Here is a tiny trained network, its code and every weight. The questions are about switching its units off for an input and a class, where a switched-off unit gives its printed mean instead of its output.

import numpy as np


def w(rows, s, z=0):
    codes = np.array(rows[::2]) - 128.0
    scale = np.full(codes.shape[1], s)
    scale[-1] = z or s
    return codes * scale


def norm(h):
    return h / np.sqrt((h * h).mean(-1, keepdims=True) + 1e-5)


def f(y):
    return np.maximum(y, 0)


def log_softmax(a):
    a = a - a.max(-1, keepdims=True)
    return a - np.log(np.exp(a).sum(-1, keepdims=True))


def net(x, mask):
    res = np.array(x, float).reshape(1, 3) / 4 @ E
    u = 0
    for l in range(3):
        y = f(norm(res) @ A[l][:, :-1].T + A[l][:, -1])
        res = res + np.where(mask[u : u + 9], y, B[l][:, -1]) @ B[l][:, :-1]
        u += 9
    return log_softmax(norm(res)[-1] @ U[:, :-1].T + U[:, -1])


A, B = {}, {}
E = w([
[129,148,144,137,131,122,3,140,150],'x0',
[239,160,138,152,144,88,147,136,135],'x1',
[164,17,134,133,109,143,108,146,155],'x2',
],0.0038)
A[0] = w([
[233,187,137,134,138,108,139,126,127,54],'0.n1',
[142,119,133,136,134,122,27,128,130,23],'0.n2',
[121,195,126,135,126,123,27,132,141,75],'0.n3',
[140,76,127,137,124,136,144,129,143,112],'0.n4',
[162,142,125,138,126,126,119,123,139,33],'0.n5',
[244,115,128,131,127,116,129,126,129,2],'0.n6',
[132,50,141,136,131,128,122,127,138,77],'0.n7',
[182,148,131,126,140,124,95,130,126,18],'0.n8',
[103,180,129,131,135,127,157,125,124,179],'0.n9',
],0.011,0.0026)
B[0] = w([
[229,177,8,95,106,208,156,89,108,255],'0.n1',
[154,114,108,134,61,224,2,126,247,204],'0.n2',
[121,121,142,98,224,83,218,91,7,245],'0.n3',
[132,138,87,100,128,82,152,152,37,181],'0.n4',
[118,195,143,111,118,55,116,170,120,151],'0.n5',
[37,15,234,181,179,85,121,151,159,220],'0.n6',
[180,178,69,29,122,143,151,121,105,192],'0.n7',
[83,237,163,150,87,7,112,161,83,172],'0.n8',
[72,129,150,147,72,129,37,165,200,221],'0.n9',
],0.0094,0.0078)
A[1] = w([
[130,101,206,187,117,89,58,131,188,47],'1.n1',
[151,122,101,189,85,193,173,119,198,19],'1.n2',
[168,162,38,199,72,195,152,164,207,5],'1.n3',
[46,59,210,171,225,119,161,99,90,63],'1.n4',
[134,89,240,226,133,80,37,193,217,35],'1.n5',
[133,2,227,164,181,78,198,152,155,16],'1.n6',
[76,65,187,128,82,110,90,184,183,92],'1.n7',
[20,159,163,135,82,111,115,164,219,90],'1.n8',
[103,199,115,167,129,198,169,63,117,39],'1.n9',
],0.0083,0.0015)
B[1] = w([
[114,151,111,103,126,104,178,198,220,188],'1.n1',
[100,166,136,122,32,90,180,81,124,184],'1.n2',
[65,93,147,157,54,88,94,85,140,253],'1.n3',
[125,44,174,131,111,113,169,57,142,228],'1.n4',
[88,170,169,41,149,79,88,220,168,219],'1.n5',
[249,40,102,182,141,148,111,159,94,198],'1.n6',
[130,220,170,135,179,99,117,157,156,220],'1.n7',
[187,125,137,96,168,92,96,187,143,254],'1.n8',
[143,110,134,190,170,52,103,119,149,202],'1.n9',
],0.012,0.0045)
A[2] = w([
[132,119,83,155,92,254,53,139,201,49],'2.n1',
[169,59,134,193,169,181,119,164,109,76],'2.n2',
[101,92,154,124,111,125,162,85,173,82],'2.n3',
[51,155,140,210,54,148,123,94,148,3],'2.n4',
[101,144,103,167,152,122,95,174,161,124],'2.n5',
[134,206,138,168,155,169,180,135,101,62],'2.n6',
[107,164,130,95,118,178,215,141,99,40],'2.n7',
[152,88,131,141,117,170,136,79,168,89],'2.n8',
[48,77,212,140,174,159,163,72,140,32],'2.n9',
],0.013,0.0018)
B[2] = w([
[252,150,181,135,78,221,128,62,163,232],'2.n1',
[131,87,188,199,117,131,195,187,105,219],'2.n2',
[130,159,126,152,165,135,88,115,106,219],'2.n3',
[42,124,99,202,34,78,139,109,151,253],'2.n4',
[92,120,157,105,108,149,136,162,168,214],'2.n5',
[141,187,141,198,195,144,93,116,92,175],'2.n6',
[81,132,57,81,101,169,163,156,96,190],'2.n7',
[126,162,142,84,127,83,114,140,102,211],'2.n8',
[49,57,102,117,203,197,118,87,201,243],'2.n9',
],0.015,0.0045)
U = w([
[113,172,175,65,150,77,89,227,209,249],'0',
[58,40,141,119,226,169,118,47,161,134],'1',
[104,136,16,40,91,153,196,156,39,57],'2',
[227,147,154,100,69,213,96,57,162,125],'3',
[63,136,99,196,12,66,124,75,144,149],'4',
[170,228,97,177,212,83,115,85,32,22],'5',
[183,20,166,189,134,108,208,177,64,110],'6',
],0.011,0.0013)

Each question gives the input, the list of numbers given to net, and the class t.
The units are the neurons (one row each of A and B). Each row of codes is followed by its name. A weight is (code - 128) times the scale printed after its matrix; where a second scale follows, it is the last column's (A, B and U).
mask holds one flag per neuron, layer by layer. A switched-off neuron (its flag False) gives its mean, the last column of its row in B, instead of its output. The means were averaged over made-up inputs and are rounded, as every weight is.
A unit's drop is (log p(t) with every unit on - log p(t) with that unit switched off) / (log p(t) with every unit on - log p(t) with every unit switched off).
The circuit of an input: a set's keep is (log p(t) with only the set's units on - log p(t) with every unit switched off) / (log p(t) with every unit on - log p(t) with every unit switched off). Starting from the 12 units with the biggest drops (on a tie, the unit counted first), units are removed one at a time, each time the one whose removal leaves the highest keep (on an exact tie, the one counted first), for as long as the keep stays at least 0.8.
units of the circuit, in order: the units of the circuit, biggest drop first
most important unit: the unit with the biggest drop
top k neurons: the k neurons with the biggest drops, biggest first
top k neurons in layer l: the k neurons of layer l with the biggest drops, biggest first
drop when u is switched off: that unit's drop, to one decimal
input [5,0,1], class 3: units of the circuit, in order -> [0.n2]
input [4,-5,0], class 1: top 3 neurons in layer 0 -> [0.n1; 0.n3; 0.n9]
input [-6,-7,1], class 2: top 3 neurons -> [0.n6; 0.n2; 0.n1]
input [8,-8,1], class 3: units of the circuit, in order -> [0.n2; 2.n1]
input [1,-4,-6], class 1: top 2 neurons -> [0.n3; 0.n2]
input [-2,5,-1], class 4: top 2 neurons -> [0.n1; 0.n3]
input [-3,1,6], class 6: top 2 neurons -> [0.n6; 0.n1]
input [-7,4,1], class 6: top 3 neurons -> [0.n6; 0.n2; 1.n6]
input [8,2,-4], class 5: top 2 neurons -> [0.n3; 0.n6]
input [-5,0,-7], class 0: top 4 neurons -> [0.n9; 0.n1; 1.n8; 0.n7]
input [2,0,6], class 3: top 3 neurons -> [0.n7; 0.n2; 0.n9]
input [-8,-8,-1], class 0: top 4 neurons -> [0.n3; 0.n1; 1.n8; 0.n6]
input [0,3,-6], class 4: top 3 neurons -> [0.n9; 0.n1; 1.n3]
input [1,-8,7], class 3: most important unit -> 0.n3
input [6,8,-7], class 5: top 2 neurons in layer 0 -> [0.n3; 0.n1]
input [3,-1,6], class 3: top 3 neurons -> [0.n2; 0.n7; 2.n1]
input [1,-4,5], class 3: top 2 neurons in layer 0 -> [0.n3; 0.n2]
input [2,6,0], class 5: top 3 neurons in layer 0 -> [0.n9; 0.n1; 0.n8]
input [2,-5,1], class 3: top 3 neurons in layer 0 -> [0.n6; 0.n2; 0.n1]
input [-1,-1,7], class 2: units of the circuit, in order -> [0.n7]
input [-3,-3,-1], class 0: drop when 0.n1 is switched off -> 5.2
input [-8,-2,2], class 2: drop when 0.n2 is switched off -> 1.2
